Below are the code and all the weights of a small trained network. Each question names an input and a target symbol and asks about switching units off, where a switched-off unit gives its printed mean instead of its output.

import numpy as np


def w(rows, s, z=0):
    codes = np.array(rows[::2]) - 128.0
    scale = np.full(codes.shape[1], s)
    scale[-1] = z or s
    return codes * scale


def norm(h):
    return h / np.sqrt((h * h).mean(-1, keepdims=True) + 1e-5)


def f(y):
    return np.maximum(y, 0)


def softmax(a):
    e = np.exp(a - a.max(-1, keepdims=True))
    return e / e.sum(-1, keepdims=True)


def log_softmax(a):
    a = a - a.max(-1, keepdims=True)
    return a - np.log(np.exp(a).sum(-1, keepdims=True))


def net(x, mask):
    ids = ['ΔΞΣΨαγεζηθλμπτφω'.index(c) for c in x.split()]
    T = len(ids)
    res = E[ids] + P[:T]
    u = 0
    for l in range(2):
        r = norm(res)
        for j in range(2):
            rows = slice(2 * j, 2 * j + 2)
            q, k, v = (r @ M[l][rows].T for M in (Q, K, V))
            z = softmax(np.where(np.tri(T) > 0, q @ k.T / 2**0.5, -1e9)) @ v
            o = O[l][rows]
            res = res + np.where(mask[u + j], z, o[:, -1]) @ o[:, :-1]
        u += 2
        y = f(norm(res) @ A[l][:, :-1].T + A[l][:, -1])
        res = res + np.where(mask[u : u + 4], y, B[l][:, -1]) @ B[l][:, :-1]
        u += 4
    return log_softmax(norm(res)[-1] @ U[:, :-1].T + U[:, -1])


Q, K, V, O, A, B = {}, {}, {}, {}, {}, {}
E = w([
[105,83,108,157,133,122,116,132,127,116],'Δ',
[97,124,169,115,103,127,138,115,152,156],'Ξ',
[150,117,117,148,143,103,161,122,144,146],'Σ',
[162,160,139,131,135,109,134,129,151,122],'Ψ',
[141,123,152,124,150,107,121,113,155,106],'α',
[120,167,126,139,137,132,153,162,170,125],'γ',
[135,117,118,109,95,84,130,159,118,128],'ε',
[136,126,93,129,135,116,113,112,165,123],'ζ',
[99,121,169,123,102,130,142,114,139,157],'η',
[136,113,123,152,134,152,145,124,142,91],'θ',
[200,95,130,60,41,190,163,123,21,128],'λ',
[141,123,132,122,84,82,123,148,134,122],'μ',
[114,77,118,3,159,130,132,162,55,211],'π',
[85,115,148,125,103,134,150,131,136,164],'τ',
[107,143,146,136,124,125,95,160,132,100],'φ',
[165,114,133,50,92,76,111,47,52,150],'ω',
],0.0051)
P = w([
[111,90,149,52,40,67,200,152,146,72],'0',
[170,56,168,83,21,121,142,173,157,141],'1',
[84,118,139,63,68,62,202,126,146,79],'2',
[176,46,172,85,78,159,131,222,179,168],'3',
[67,144,134,94,83,45,195,108,125,70],'4',
[204,54,176,121,100,187,93,222,167,198],'5',
[37,168,126,116,131,34,195,95,112,69],'6',
[207,68,170,180,139,190,54,217,163,224],'7',
[36,190,118,162,151,34,167,62,88,75],'8',
[174,108,165,254,159,157,37,197,167,248],'9',
[50,215,128,247,189,35,105,73,110,151],'10',
],0.0022)
Q[0] = w([
[152,163,62,5,180,210,117,46,18,81],'L0H1',
[219,84,128,114,164,237,91,160,117,147],'L0H1',
[96,101,151,75,122,233,152,71,114,142],'L0H2',
[83,162,122,131,82,96,158,71,103,96],'L0H2',
],0.014)
K[0] = w([
[103,109,121,1,50,123,183,96,88,116],'L0H1',
[201,69,153,101,94,196,98,188,144,180],'L0H1',
[166,92,113,53,85,119,142,156,119,94],'L0H2',
[77,175,106,105,127,86,167,83,99,76],'L0H2',
],0.016)
V[0] = w([
[139,255,224,86,117,140,105,195,86,134],'L0H1',
[54,66,139,136,85,178,8,156,93,77],'L0H1',
[156,122,234,98,171,130,69,40,196,75],'L0H2',
[56,72,224,166,124,164,196,95,138,177],'L0H2',
],0.0078)
O[0] = w([
[60,231,176,192,101,112,23,118,63,131,222],'L0H1',
[54,168,81,90,142,60,222,47,120,48,254],'L0H1',
[119,34,100,70,114,115,39,120,134,23,122],'L0H2',
[89,88,39,212,118,4,114,144,61,131,154],'L0H2',
],0.0029,0.0039)
A[0] = w([
[144,126,105,190,179,171,169,113,126,59,34],'L0N1',
[135,147,94,108,145,187,128,127,189,111,47],'L0N2',
[106,178,136,158,146,136,153,169,181,101,94],'L0N3',
[61,221,107,144,159,167,142,139,134,5,1],'L0N4',
],0.015,0.0028)
B[0] = w([
[166,210,33,157,135,103,140,117,156,105,137],'L0N1',
[85,148,60,139,58,108,58,134,133,181,136],'L0N2',
[108,147,180,121,154,187,175,50,149,159,161],'L0N3',
[69,227,156,37,90,50,109,158,94,2,248],'L0N4',
],0.0075,0.018)
Q[1] = w([
[110,119,52,150,33,166,170,33,176,110],'L1H1',
[142,122,4,111,183,123,126,177,227,88],'L1H1',
[145,164,64,183,159,159,96,203,220,44],'L1H2',
[145,101,105,98,150,51,166,108,191,105],'L1H2',
],0.011)
K[1] = w([
[137,113,44,117,56,200,149,111,143,149],'L1H1',
[131,144,72,111,88,86,139,170,247,95],'L1H1',
[85,106,165,145,40,109,168,168,223,126],'L1H2',
[127,125,95,118,109,73,120,137,119,120],'L1H2',
],0.013)
V[1] = w([
[98,31,217,113,98,103,164,146,128,116],'L1H1',
[68,92,167,66,178,57,142,169,241,173],'L1H1',
[31,97,63,102,190,254,151,177,34,137],'L1H2',
[69,127,134,204,67,209,171,173,172,57],'L1H2',
],0.0079)
O[1] = w([
[140,156,99,191,163,116,87,136,120,141,125],'L1H1',
[77,147,142,109,189,120,74,103,170,161,170],'L1H1',
[119,157,129,91,155,137,128,254,109,175,2],'L1H2',
[83,148,146,172,85,141,141,180,175,117,120],'L1H2',
],0.0051,0.0037)
A[1] = w([
[91,51,101,130,167,112,81,161,146,32,106],'L1N1',
[138,88,146,135,136,212,47,140,128,50,70],'L1N2',
[147,179,7,154,249,184,207,144,190,36,32],'L1N3',
[201,64,74,200,192,191,143,169,178,131,3],'L1N4',
],0.011,0.0026)
B[1] = w([
[92,87,175,115,160,230,141,155,120,115,253],'L1N1',
[190,211,52,134,124,118,84,132,150,115,167],'L1N2',
[131,171,2,154,227,149,209,166,177,103,228],'L1N3',
[179,102,224,110,143,44,137,176,172,75,241],'L1N4',
],0.008,0.004)
U = w([
[143,136,33,137,207,128,208,144,190,102,134],'Δ',
[63,56,126,174,159,159,98,129,101,119,192],'Ξ',
[204,73,195,132,144,56,118,180,197,122,170],'Σ',
[212,214,81,175,111,147,35,141,157,134,100],'Ψ',
[155,93,140,93,175,255,69,152,148,77,85],'α',
[121,149,147,195,93,136,88,188,111,163,22],'γ',
[117,182,200,150,141,189,182,77,175,193,161],'ε',
[105,76,82,48,56,136,103,120,203,178,131],'ζ',
[79,69,120,190,146,129,110,138,85,124,119],'η',
[138,36,127,79,94,159,197,108,128,98,30],'θ',
[184,131,119,132,45,176,205,186,57,140,163],'λ',
[130,125,144,158,120,133,137,66,170,132,8],'μ',
[138,138,117,58,222,123,111,185,63,214,56],'π',
[96,124,87,214,118,50,123,132,103,169,127],'τ',
[65,183,147,67,111,92,123,132,107,44,208],'φ',
[205,99,110,95,149,119,104,20,66,126,127],'ω',
],0.0075,0.0018)

Each question gives the input, a string of symbols that net reads in full, and the target symbol t.
The units are the heads (2 rows each of Q, K, V and O) and the neurons (one row each of A and B). Each row of codes is followed by its name. A weight is (code - 128) times the scale printed after its matrix; where a second scale follows, it is the last column's (O, A, B and U).
mask holds one flag per unit, layer by layer, with each layer's heads first. A switched-off unit (its flag False) gives its mean, the last column of its rows in O or B, instead of its output. The means were averaged over made-up inputs and are rounded, as every weight is.
A unit's drop is (log p(t) with every unit on - log p(t) with that unit switched off) / (log p(t) with every unit on - log p(t) with every unit switched off).
The circuit of an input: a set's keep is (log p(t) with only the set's units on - log p(t) with every unit switched off) / (log p(t) with every unit on - log p(t) with every unit switched off). Starting from all 12 units, units are removed one at a time, each time the one whose removal leaves the highest keep (on an exact tie, the one counted first), for as long as the keep stays at least 0.8.
circuit, biggest first: the units of the circuit, biggest drop first
most important unit: the unit with the biggest drop
top k neurons: the k neurons with the biggest drops, biggest first
k most important neurons of layer l: the k neurons of layer l with the biggest drops, biggest first
which heads matter: for each layer, one digit per head in row order, 1 if its drop is at least 0.15 and else 0, layers parted by /
input φ α ε Σ Σ φ η, target Σ: most important unit	L0H1
input φ φ φ φ τ Ξ λ φ ε, target λ: circuit, biggest first	L0N4, L1H1, L0H1
input ω τ Σ ε, target τ: 2 most important neurons of layer 0	L0N4, L0N3
input λ Δ φ ε φ μ φ Ξ ε ε, target Ξ: circuit, biggest first	L0N4, L0H2, L1N1
input ε φ φ φ ε ε ε η ε γ, target ε: circuit, biggest first	L0N4, L0H1
input φ ω θ φ ζ η τ, target ζ: circuit, biggest first	L0H1, L0N4, L0N2, L0H2
input ε Σ ε τ Ξ, target ε: which heads matter	11 / 00
input Ψ ε φ φ ζ θ, target Δ: which heads matter	00 / 00
input η φ φ φ ε φ π ζ ε, target π: which heads matter	10 / 01
input ζ ω φ γ Σ μ, target γ: top 4 neurons	L0N4, L0N3, L1N4, L1N3
input θ Δ Σ ε ε ε φ φ Δ φ η, target Δ: top 2 neurons	L0N4, L1N3
input φ Σ ε ε ε, target ε: which heads matter	11 / 00
input φ τ φ α ε θ ω ε Ξ, target ω: circuit, biggest first	L0N4, L0H1, L1H2
input Σ γ ζ Ψ Σ ε, target Ψ: which heads matter	10 / 00
input φ φ φ γ φ ε, target γ: circuit, biggest first	L0N4, L0H1, L0N3, L1H2
input α λ ζ η, target λ: most important unit	L0N4
input ζ Δ ε ε, target Δ: top 2 neurons	L0N4, L1N3
input ε π η ε, target π: circuit, biggest first	L0N4, L1H2
input φ ε Σ θ π ε, target θ: circuit, biggest first	L0H1, L0N1, L0N4, L1H1
input φ θ Ξ ε, target θ: top neuron	L0N1
input θ λ ε Δ Σ π Δ Σ Δ Ψ τ, target Δ: circuit, biggest first	L0H1, L0N4
input φ μ ε φ φ ζ η ε, target ζ: circuit, biggest first	L0N2, L0H1, L0N4, L0H2
